Below are the code and all the weights of a small trained network. Each question names an input and a target symbol and asks about switching units off, where a switched-off unit gives its printed mean instead of its output.

import numpy as np


def w(rows, s, z=0):
    codes = np.array(rows[::2]) - 128.0
    scale = np.full(codes.shape[1], s)
    scale[-1] = z or s
    return codes * scale


def softmax(a):
    e = np.exp(a - a.max(-1, keepdims=True))
    return e / e.sum(-1, keepdims=True)


def log_softmax(a):
    a = a - a.max(-1, keepdims=True)
    return a - np.log(np.exp(a).sum(-1, keepdims=True))


def net(x, mask):
    ids = ['αβδεηθλμξπτψω'.index(c) for c in x.split()]
    T = len(ids)
    res = E[ids] + P[:T]
    u = 0
    for l in range(3):
        r = res
        for j in range(2):
            rows = slice(3 * j, 3 * j + 3)
            q, k, v = (r @ M[l][rows].T for M in (Q, K, V))
            z = softmax(np.where(np.tri(T) > 0, q @ k.T / 3**0.5, -1e9)) @ v
            o = O[l][rows]
            res = res + np.where(mask[u + j], z, o[:, -1]) @ o[:, :-1]
        u += 2
    return log_softmax(res[-1] @ U[:, :-1].T + U[:, -1])


Q, K, V, O = {}, {}, {}, {}
E = w([
[172,153,79,102,98,135,145,99,137,170],'α',
[123,87,252,141,180,16,112,47,97,97],'β',
[151,147,74,111,69,108,123,66,124,146],'δ',
[159,121,96,60,126,178,109,97,123,184],'ε',
[102,179,79,57,153,209,121,113,98,94],'η',
[93,106,127,68,144,217,61,117,74,106],'θ',
[101,141,113,111,121,175,159,118,70,178],'λ',
[133,170,121,168,127,133,204,97,142,172],'μ',
[116,126,170,115,174,212,110,68,173,75],'ξ',
[57,146,92,196,92,95,184,110,59,83],'π',
[189,153,94,165,181,191,82,88,110,174],'τ',
[94,99,230,160,97,176,103,136,91,72],'ψ',
[154,211,98,125,141,101,111,212,77,117],'ω',
],0.021)
P = w([
[98,126,43,127,35,201,125,69,180,129],'0',
[87,164,83,124,43,195,120,54,144,151],'1',
[85,184,95,148,59,160,134,66,131,154],'2',
[97,171,104,139,112,139,147,77,121,127],'3',
[101,181,133,127,152,135,135,81,116,130],'4',
[123,176,151,134,174,116,147,87,94,110],'5',
[134,177,170,134,204,98,156,95,76,100],'6',
[143,176,181,122,241,96,160,96,70,80],'7',
[162,191,187,133,254,63,183,100,41,53],'8',
],0.0099)
Q[0] = w([
[113,67,138,162,137,55,73,208,214,121],'0.h1',
[176,238,61,72,147,167,95,37,31,111],'0.h1',
[98,126,159,135,109,193,151,99,69,131],'0.h1',
[188,70,118,22,86,56,145,183,159,97],'0.h2',
[158,62,156,204,134,101,108,185,254,106],'0.h2',
[160,149,184,177,146,212,174,33,140,114],'0.h2',
],0.0092)
K[0] = w([
[99,124,44,149,77,193,108,111,137,153],'0.h1',
[135,153,175,108,190,95,150,109,55,144],'0.h1',
[112,131,207,182,176,99,112,138,128,109],'0.h1',
[102,135,66,16,68,177,177,200,158,85],'0.h2',
[130,92,67,99,2,137,94,81,152,149],'0.h2',
[130,76,192,141,172,83,124,78,115,123],'0.h2',
],0.0095)
V[0] = w([
[174,109,237,154,154,158,185,168,100,202],'0.h1',
[102,109,172,180,21,127,47,185,114,45],'0.h1',
[122,91,116,149,101,128,114,239,199,252],'0.h1',
[160,226,133,203,143,172,254,110,224,46],'0.h2',
[242,174,170,151,133,97,124,142,212,49],'0.h2',
[126,114,122,53,96,42,150,69,215,151],'0.h2',
],0.0061)
O[0] = w([
[254,128,142,163,119,142,131,88,159,57,114],'0.h1',
[178,172,122,182,139,142,122,111,213,116,96],'0.h1',
[195,53,209,178,70,221,89,196,131,137,2],'0.h1',
[72,183,217,98,84,206,105,83,68,167,185],'0.h2',
[123,179,135,149,55,139,34,97,136,174,121],'0.h2',
[194,100,118,90,97,90,113,100,123,180,9],'0.h2',
],0.009,0.0073)
Q[1] = w([
[134,95,157,50,84,91,181,141,114,62],'1.h1',
[200,88,119,106,103,136,102,121,144,142],'1.h1',
[206,51,153,165,65,115,82,194,209,132],'1.h1',
[160,127,105,227,104,95,114,173,192,122],'1.h2',
[108,66,161,45,91,59,132,192,108,152],'1.h2',
[246,83,117,153,135,108,84,155,198,127],'1.h2',
],0.011)
K[1] = w([
[85,72,172,136,144,162,103,84,140,157],'1.h1',
[107,144,58,130,124,216,191,88,143,171],'1.h1',
[73,103,93,122,37,203,151,156,205,106],'1.h1',
[98,90,115,87,58,125,95,157,236,163],'1.h2',
[139,140,41,101,148,192,169,60,148,147],'1.h2',
[121,60,85,69,1,101,156,104,192,126],'1.h2',
],0.0092)
V[1] = w([
[125,166,96,144,150,84,51,184,109,126],'1.h1',
[77,63,64,231,141,150,107,78,169,105],'1.h1',
[117,87,153,112,124,106,102,76,132,147],'1.h1',
[149,135,202,133,95,134,131,140,204,137],'1.h2',
[61,136,153,2,89,108,120,110,164,89],'1.h2',
[191,165,136,119,189,103,18,76,119,218],'1.h2',
],0.0084)
O[1] = w([
[150,123,208,154,138,110,70,165,233,89,188],'1.h1',
[111,215,149,153,254,87,143,153,133,237,108],'1.h1',
[156,208,48,115,66,64,184,6,240,211,85],'1.h1',
[196,218,98,104,111,107,109,9,123,89,2],'1.h2',
[120,131,80,26,112,127,66,45,119,61,132],'1.h2',
[88,146,145,84,152,179,29,89,87,218,172],'1.h2',
],0.0074,0.011)
Q[2] = w([
[73,139,151,110,173,137,141,130,127,131],'2.h1',
[120,136,108,188,133,157,116,140,143,126],'2.h1',
[109,104,73,76,126,140,161,101,104,98],'2.h1',
[196,2,120,144,75,117,73,182,173,143],'2.h2',
[117,117,208,211,73,193,77,221,181,106],'2.h2',
[100,128,137,122,158,169,134,139,128,169],'2.h2',
],0.0091)
K[2] = w([
[144,101,182,152,152,104,102,149,72,134],'2.h1',
[155,171,98,156,109,136,135,174,157,107],'2.h1',
[115,147,192,134,176,102,173,90,68,87],'2.h1',
[120,191,77,76,71,163,147,177,136,150],'2.h2',
[167,214,140,96,143,150,78,255,99,105],'2.h2',
[166,132,148,177,131,125,72,111,70,181],'2.h2',
],0.0091)
V[2] = w([
[255,147,68,74,97,161,145,157,58,136],'2.h1',
[196,116,156,49,187,230,108,151,224,158],'2.h1',
[133,196,51,101,177,148,101,172,94,84],'2.h1',
[106,68,86,218,162,213,169,52,143,136],'2.h2',
[212,74,156,77,145,71,144,169,130,207],'2.h2',
[116,91,45,141,195,228,118,127,162,94],'2.h2',
],0.0075)
O[2] = w([
[71,153,79,178,140,130,210,83,89,110,24],'2.h1',
[114,168,39,151,152,101,66,81,119,72,128],'2.h1',
[124,142,16,2,83,98,179,178,149,176,218],'2.h1',
[138,142,185,38,130,36,148,108,91,89,142],'2.h2',
[65,143,69,124,218,137,131,114,84,140,9],'2.h2',
[136,169,146,178,101,68,45,200,72,139,186],'2.h2',
],0.0088,0.013)
U = w([
[145,166,118,144,86,159,106,119,115,105,148],'α',
[156,189,132,90,165,190,126,151,186,122,98],'β',
[82,140,139,127,113,127,116,116,249,155,165],'δ',
[195,106,76,126,146,130,92,115,87,63,218],'ε',
[142,130,119,66,102,125,94,161,158,96,40],'η',
[185,123,113,70,211,97,82,182,201,79,77],'θ',
[191,97,146,102,175,150,151,160,85,45,169],'λ',
[166,160,179,94,100,205,125,112,79,79,115],'μ',
[164,186,173,80,53,147,36,105,138,111,1],'ξ',
[166,142,214,77,130,148,124,180,178,134,7],'π',
[131,203,219,105,160,122,58,157,85,179,122],'τ',
[255,226,184,95,143,119,123,151,153,62,165],'ψ',
[108,155,161,168,102,225,85,183,224,114,223],'ω',
],0.0046,0.0072)

Each question gives the input, a string of symbols that net reads in full, and the target symbol t.
The units are the heads (3 rows each of Q, K, V and O). Each row of codes is followed by its name. A weight is (code - 128) times the scale printed after its matrix; where a second scale follows, it is the last column's (O and U).
mask holds one flag per head, layer by layer. A switched-off head (its flag False) gives its mean, the last column of its rows in O, instead of its output. The means were averaged over made-up inputs and are rounded, as every weight is.
A unit's drop is (log p(t) with every unit on - log p(t) with that unit switched off) / (log p(t) with every unit on - log p(t) with every unit switched off).
The circuit of an input: a set's keep is (log p(t) with only the set's units on - log p(t) with every unit switched off) / (log p(t) with every unit on - log p(t) with every unit switched off). Starting from all 6 units, units are removed one at a time, each time the one whose removal leaves the highest keep (on an exact tie, the one counted first), for as long as the keep stays at least 0.8.
units of the circuit, in order: the units of the circuit, biggest drop first
unit that matters most: the unit with the biggest drop
which heads matter: for each layer, one digit per head in row order, 1 if its drop is at least 0.15 and else 0, layers parted by /
input τ θ η, target τ: unit that matters most => 2.h2
input τ τ α λ, target τ: units of the circuit, in order => (2.h2; 1.h2)
input τ λ λ α τ, target τ: units of the circuit, in order => (1.h2; 2.h2)
input τ ε μ δ, target μ: which heads matter => 11 / 10 / 11
input ω η ε θ τ ω ω θ, target ω: which heads matter => 00 / 10 / 01
input η τ π τ η τ ω τ τ, target ω: which heads matter => 01 / 10 / 01
input β ξ ψ τ, target δ: units of the circuit, in order => (2.h2; 1.h1)
input θ β ξ, target δ: which heads matter => 01 / 10 / 01
input τ τ τ ψ τ α, target ψ: units of the circuit, in order => (0.h1; 1.h2; 2.h2)
input ω μ λ ξ δ τ β π ψ, target δ: which heads matter => 11 / 10 / 01
input η η τ ε λ ψ η, target ψ: units of the circuit, in order => (0.h1; 1.h2)
input η ε π, target π: which heads matter => 00 / 00 / 10
input ψ η α η τ ψ ω, target ω: units of the circuit, in order => (1.h1; 2.h2)
input θ ω β ε η θ ψ τ η, target β: units of the circuit, in order => (2.h2; 1.h1)
input π η θ ω ω ε, target ω: units of the circuit, in order => (2.h2; 1.h1)
input ξ ω τ ξ τ ξ τ β, target δ: units of the circuit, in order => (1.h1; 2.h2)
input τ ω τ η, target ω: which heads matter => 10 / 10 / 01
input μ λ τ ω μ, target ω: unit that matters most => 1.h1
input τ τ τ τ ω η θ λ, target λ: which heads matter => 11 / 11 / 00
input λ τ τ δ τ ε ω τ ε, target ω: units of the circuit, in order => (1.h1; 0.h2; 2.h2)
input ω α ε η, target η: units of the circuit, in order => (1.h2; 0.h1; 2.h1)
input ψ θ τ ω η ξ ψ, target ψ: unit that matters most => 1.h2
input ψ τ ε λ, target τ: which heads matter => 00 / 10 / 01
input τ μ ω α τ η τ α, target τ: which heads matter => 00 / 01 / 01
input π θ ψ η τ, target ψ: units of the circuit, in order => (1.h2; 2.h2)
